Below are the code and all the weights of a small trained network. Each question names an input and a class and asks about switching units off, where a switched-off unit gives its printed mean instead of its output.

import numpy as np


def w(rows, s, z=0):
    codes = np.array(rows[::2]) - 128.0
    scale = np.full(codes.shape[1], s)
    scale[-1] = z or s
    return codes * scale


def norm(h):
    return h / np.sqrt((h * h).mean(-1, keepdims=True) + 1e-5)


def f(y):
    return y / 2 * (1 + np.tanh(0.7978845608 * (y + 0.044715 * y**3)))


def log_softmax(a):
    a = a - a.max(-1, keepdims=True)
    return a - np.log(np.exp(a).sum(-1, keepdims=True))


def net(x, mask):
    res = np.array(x, float).reshape(1, 7) / 4 @ E
    u = 0
    for l in range(3):
        y = f(norm(res) @ A[l][:, :-1].T + A[l][:, -1])
        res = res + np.where(mask[u : u + 10], y, B[l][:, -1]) @ B[l][:, :-1]
        u += 10
    return log_softmax(norm(res)[-1] @ U[:, :-1].T + U[:, -1])


A, B = {}, {}
E = w([
[182,148,160,156],'x0',
[210,175,96,133],'x1',
[62,137,2,39],'x2',
[52,177,72,97],'x3',
[80,229,179,126],'x4',
[147,166,55,179],'x5',
[154,178,152,64],'x6',
],0.0041)
A[0] = w([
[56,161,166,254,165],'L0N0',
[191,91,157,199,111],'L0N1',
[165,183,51,118,175],'L0N2',
[102,103,70,150,77],'L0N3',
[22,105,33,153,218],'L0N4',
[80,108,211,108,255],'L0N5',
[214,52,213,228,94],'L0N6',
[182,184,70,154,71],'L0N7',
[120,172,62,183,111],'L0N8',
[77,179,155,158,144],'L0N9',
],0.0079,0.0023)
B[0] = w([
[111,217,217,59,187],'L0N0',
[136,176,139,247,184],'L0N1',
[107,67,180,73,183],'L0N2',
[88,189,7,189,141],'L0N3',
[2,77,91,167,239],'L0N4',
[41,146,200,214,204],'L0N5',
[164,220,146,221,254],'L0N6',
[53,106,134,45,149],'L0N7',
[93,57,130,19,154],'L0N8',
[90,86,180,23,152],'L0N9',
],0.0043,0.005)
A[1] = w([
[144,204,122,70,126],'L1N0',
[64,60,158,132,148],'L1N1',
[57,129,89,130,113],'L1N2',
[145,187,120,103,80],'L1N3',
[94,70,204,138,227],'L1N4',
[120,209,68,30,192],'L1N5',
[197,156,83,60,248],'L1N6',
[71,69,251,77,126],'L1N7',
[96,193,254,55,137],'L1N8',
[43,115,186,185,107],'L1N9',
],0.0071,0.0016)
B[1] = w([
[99,61,190,185,147],'L1N0',
[166,119,121,126,186],'L1N1',
[159,74,82,124,184],'L1N2',
[134,61,121,125,126],'L1N3',
[155,203,77,96,194],'L1N4',
[138,2,187,187,197],'L1N5',
[132,86,216,182,146],'L1N6',
[168,143,75,80,210],'L1N7',
[154,100,99,105,253],'L1N8',
[174,153,115,91,214],'L1N9',
],0.007,0.0041)
A[2] = w([
[105,58,245,165,115],'L2N0',
[160,167,219,66,180],'L2N1',
[253,146,66,161,237],'L2N2',
[51,119,41,157,23],'L2N3',
[194,98,89,103,154],'L2N4',
[103,132,99,55,248],'L2N5',
[132,90,122,223,47],'L2N6',
[181,57,206,110,162],'L2N7',
[151,253,67,202,224],'L2N8',
[157,179,121,227,192],'L2N9',
],0.0074,0.0014)
B[2] = w([
[167,29,134,74,189],'L2N0',
[50,191,2,83,209],'L2N1',
[179,121,110,163,203],'L2N2',
[86,115,59,175,199],'L2N3',
[143,101,104,198,150],'L2N4',
[220,132,89,216,203],'L2N5',
[181,219,114,122,154],'L2N6',
[215,118,91,64,190],'L2N7',
[72,66,61,192,254],'L2N8',
[87,192,102,207,229],'L2N9',
],0.0047,0.0037)
U = w([
[73,223,139,57,117],'0',
[177,173,90,91,116],'1',
[178,182,173,250,149],'2',
[47,121,235,137,2],'3',
[100,194,180,141,112],'4',
[69,72,12,124,152],'5',
[97,95,119,151,114],'6',
[162,56,196,105,146],'7',
],0.015,0.017)

Each question gives the input, the list of numbers given to net, and the class t.
The units are the neurons (one row each of A and B). Each row of codes is followed by its name. A weight is (code - 128) times the scale printed after its matrix; where a second scale follows, it is the last column's (A, B and U).
mask holds one flag per neuron, layer by layer. A switched-off neuron (its flag False) gives its mean, the last column of its row in B, instead of its output. The means were averaged over made-up inputs and are rounded, as every weight is.
A unit's drop is (log p(t) with every unit on - log p(t) with that unit switched off) / (log p(t) with every unit on - log p(t) with every unit switched off).
The circuit of an input: a set's keep is (log p(t) with only the set's units on - log p(t) with every unit switched off) / (log p(t) with every unit on - log p(t) with every unit switched off). Starting from the 12 units with the biggest drops (on a tie, the unit counted first), units are removed one at a time, each time the one whose removal leaves the highest keep (on an exact tie, the one counted first), for as long as the keep stays at least 0.8.
circuit, biggest first: the units of the circuit, biggest drop first
unit that matters most: the unit with the biggest drop
k most important neurons: the k neurons with the biggest drops, biggest first
k most important neurons of layer l: the k neurons of layer l with the biggest drops, biggest first
drop when u is switched off: that unit's drop, to one decimal
input [-1,6,3,4,4,1,-2], class 7: most important neuron	[L1N5]
input [-3,-2,1,-1,8,-3,4], class 1: 2 most important neurons	[L1N8; L1N7]
input [-2,-3,5,-3,8,-8,8], class 1: circuit, biggest first	[L1N8; L1N7; L2N5]
input [8,-4,5,2,-8,2,6], class 7: circuit, biggest first	[L0N5; L1N6; L1N5]
input [4,2,3,-3,-5,-6,2], class 1: circuit, biggest first	[L1N5; L2N8]
input [7,-7,7,-5,0,4,6], class 7: 2 most important neurons	[L0N5; L1N5]
input [-1,4,-5,6,4,3,-3], class 0: circuit, biggest first	[L0N0; L0N9]
input [0,0,-3,5,8,4,-1], class 0: 2 most important neurons	[L0N0; L2N1]
input [-7,6,-7,-2,7,6,8], class 7: 2 most important neurons	[L1N0; L0N4]
input [-7,-7,-5,3,-1,-8,7], class 1: 2 most important neurons of layer 1	[L1N7; L1N8]
input [-1,-4,-3,0,4,-1,-6], class 0: 2 most important neurons of layer 0	[L0N0; L0N9]
input [-5,-2,-8,4,7,8,5], class 0: 2 most important neurons	[L2N1; L0N0]
input [-3,1,1,-3,2,1,4], class 7: 2 most important neurons of layer 0	[L0N4; L0N5]
input [-6,1,0,-3,-8,0,5], class 2: unit that matters most	L0N0
input [-6,4,-5,2,-3,3,7], class 7: 2 most important neurons	[L0N5; L0N4]
input [2,5,-4,6,4,2,-3], class 7: 2 most important neurons	[L1N5; L0N5]
input [6,0,-2,-5,8,-5,-2], class 4: 2 most important neurons of layer 0	[L0N0; L0N9]
input [0,8,4,-6,-5,3,-7], class 2: drop when L2N6 is switched off	0.2
input [-3,1,-5,-3,8,6,6], class 0: drop when L2N1 is switched off	0.3
input [-5,-5,3,1,5,-5,6], class 1: drop when L2N5 is switched off	0.3
input [-2,-7,-6,4,0,-4,0], class 0: unit that matters most	L0N5
input [-3,3,6,5,4,-5,8], class 7: drop when L1N5 is switched off	0.5
